Below is a small trained network, with its code and all its weights. Each question gives an input and a class and asks what happens when units are switched off, that is, made to give their printed mean instead of their output.

import numpy as np


def w(rows, s, z=0):
    codes = np.array(rows[::2]) - 128.0
    scale = np.full(codes.shape[1], s)
    scale[-1] = z or s
    return codes * scale


def norm(h):
    return h / np.sqrt((h * h).mean(-1, keepdims=True) + 1e-5)


def f(y):
    return np.maximum(y, 0)


def log_softmax(a):
    a = a - a.max(-1, keepdims=True)
    return a - np.log(np.exp(a).sum(-1, keepdims=True))


def net(x, mask):
    res = np.array(x, float).reshape(1, 5) / 4 @ E
    u = 0
    for l in range(2):
        y = f(norm(res) @ A[l][:, :-1].T + A[l][:, -1])
        res = res + np.where(mask[u : u + 12], y, B[l][:, -1]) @ B[l][:, :-1]
        u += 12
    return log_softmax(norm(res)[-1] @ U[:, :-1].T + U[:, -1])


A, B = {}, {}
E = w([
[179,252,93,179],'x0',
[4,98,113,113],'x1',
[131,102,95,161],'x2',
[128,113,112,146],'x3',
[155,135,91,84],'x4',
],0.003)
A[0] = w([
[114,112,199,63,148],'0.n0',
[18,150,104,254,176],'0.n1',
[74,99,131,108,170],'0.n2',
[84,211,67,131,2],'0.n3',
[181,95,128,94,61],'0.n4',
[121,196,155,224,134],'0.n5',
[78,187,40,129,106],'0.n6',
[185,41,74,235,202],'0.n7',
[254,46,153,98,114],'0.n8',
[128,87,203,180,177],'0.n9',
[203,142,129,114,176],'0.n10',
[88,79,209,82,160],'0.n11',
],0.0047,0.0015)
B[0] = w([
[146,138,121,144,200],'0.n0',
[107,174,142,56,254],'0.n1',
[182,106,65,139,205],'0.n2',
[46,193,206,161,180],'0.n3',
[139,79,186,70,158],'0.n4',
[165,90,64,80,218],'0.n5',
[124,196,229,150,197],'0.n6',
[119,152,158,104,220],'0.n7',
[98,115,194,96,225],'0.n8',
[117,160,146,252,194],'0.n9',
[100,94,131,123,207],'0.n10',
[90,118,68,186,233],'0.n11',
],0.0047,0.0029)
A[1] = w([
[171,51,219,144,187],'1.n0',
[103,154,90,184,97],'1.n1',
[156,17,126,158,192],'1.n2',
[112,24,143,107,68],'1.n3',
[180,128,54,70,28],'1.n4',
[255,213,137,115,75],'1.n5',
[155,70,105,161,177],'1.n6',
[108,73,110,47,205],'1.n7',
[127,96,66,146,4],'1.n8',
[103,144,32,177,204],'1.n9',
[144,144,211,145,143],'1.n10',
[170,71,23,116,33],'1.n11',
],0.0051,0.0011)
B[1] = w([
[54,244,179,148,217],'1.n0',
[120,93,188,83,165],'1.n1',
[148,228,177,116,211],'1.n2',
[224,191,112,149,209],'1.n3',
[56,193,77,81,151],'1.n4',
[151,37,20,202,252],'1.n5',
[73,187,131,78,166],'1.n6',
[243,4,128,109,207],'1.n7',
[77,142,112,137,145],'1.n8',
[141,51,161,111,187],'1.n9',
[109,141,57,182,204],'1.n10',
[74,166,109,71,153],'1.n11',
],0.0033,0.003)
U = w([
[100,200,183,169,254],'0',
[233,97,245,18,87],'1',
[225,132,27,203,90],'2',
[226,144,2,138,97],'3',
[32,40,137,128,108],'4',
[127,33,39,16,116],'5',
[68,217,115,78,49],'6',
],0.0074,0.0033)

Each question gives the input, the list of numbers given to net, and the class t.
The units are the neurons (one row each of A and B). Each row of codes is followed by its name. A weight is (code - 128) times the scale printed after its matrix; where a second scale follows, it is the last column's (A, B and U).
mask holds one flag per neuron, layer by layer. A switched-off neuron (its flag False) gives its mean, the last column of its row in B, instead of its output. The means were averaged over made-up inputs and are rounded, as every weight is.
A unit's drop is (log p(t) with every unit on - log p(t) with that unit switched off) / (log p(t) with every unit on - log p(t) with every unit switched off).
The circuit of an input: a set's keep is (log p(t) with only the set's units on - log p(t) with every unit switched off) / (log p(t) with every unit on - log p(t) with every unit switched off). Starting from the 12 units with the biggest drops (on a tie, the unit counted first), units are removed one at a time, each time the one whose removal leaves the highest keep (on an exact tie, the one counted first), for as long as the keep stays at least 0.8.
units of the circuit, in order: the units of the circuit, biggest drop first
k most important neurons: the k neurons with the biggest drops, biggest first
top k neurons in layer l: the k neurons of layer l with the biggest drops, biggest first
drop of u: that unit's drop, to one decimal
input [-6,0,-4,8,4], class 1: units of the circuit, in order -> 1.n5, 1.n3
input [-8,0,0,-3,3], class 1: 3 most important neurons -> 1.n2, 1.n3, 1.n5
input [3,1,7,-4,-3], class 6: units of the circuit, in order -> 0.n1
input [4,2,6,3,6], class 0: units of the circuit, in order -> 0.n3, 0.n6
input [-6,-1,4,6,4], class 1: units of the circuit, in order -> 1.n2, 1.n3, 1.n5
input [-8,-1,7,-3,-2], class 0: units of the circuit, in order -> 1.n2, 0.n9, 1.n0, 1.n3
input [6,5,4,8,7], class 0: 2 most important neurons -> 0.n6, 0.n3
input [3,0,-1,-6,-8], class 2: top 2 neurons in layer 0 -> 0.n5, 0.n8
input [-6,-8,-4,7,-3], class 0: 2 most important neurons -> 1.n0, 0.n9
input [-5,-4,-2,8,-2], class 0: 2 most important neurons -> 0.n9, 1.n0
input [-1,-4,8,-4,5], class 1: top 2 neurons in layer 0 -> 0.n8, 0.n9
input [-5,0,0,-6,-1], class 0: drop of 1.n5 -> 0.2
input [1,-1,-8,1,-2], class 2: drop of 1.n10 -> 0.0
input [-2,-8,0,6,4], class 1: units of the circuit, in order -> 0.n8
input [-4,-6,-7,-8,-3], class 0: drop of 0.n9 -> 0.1
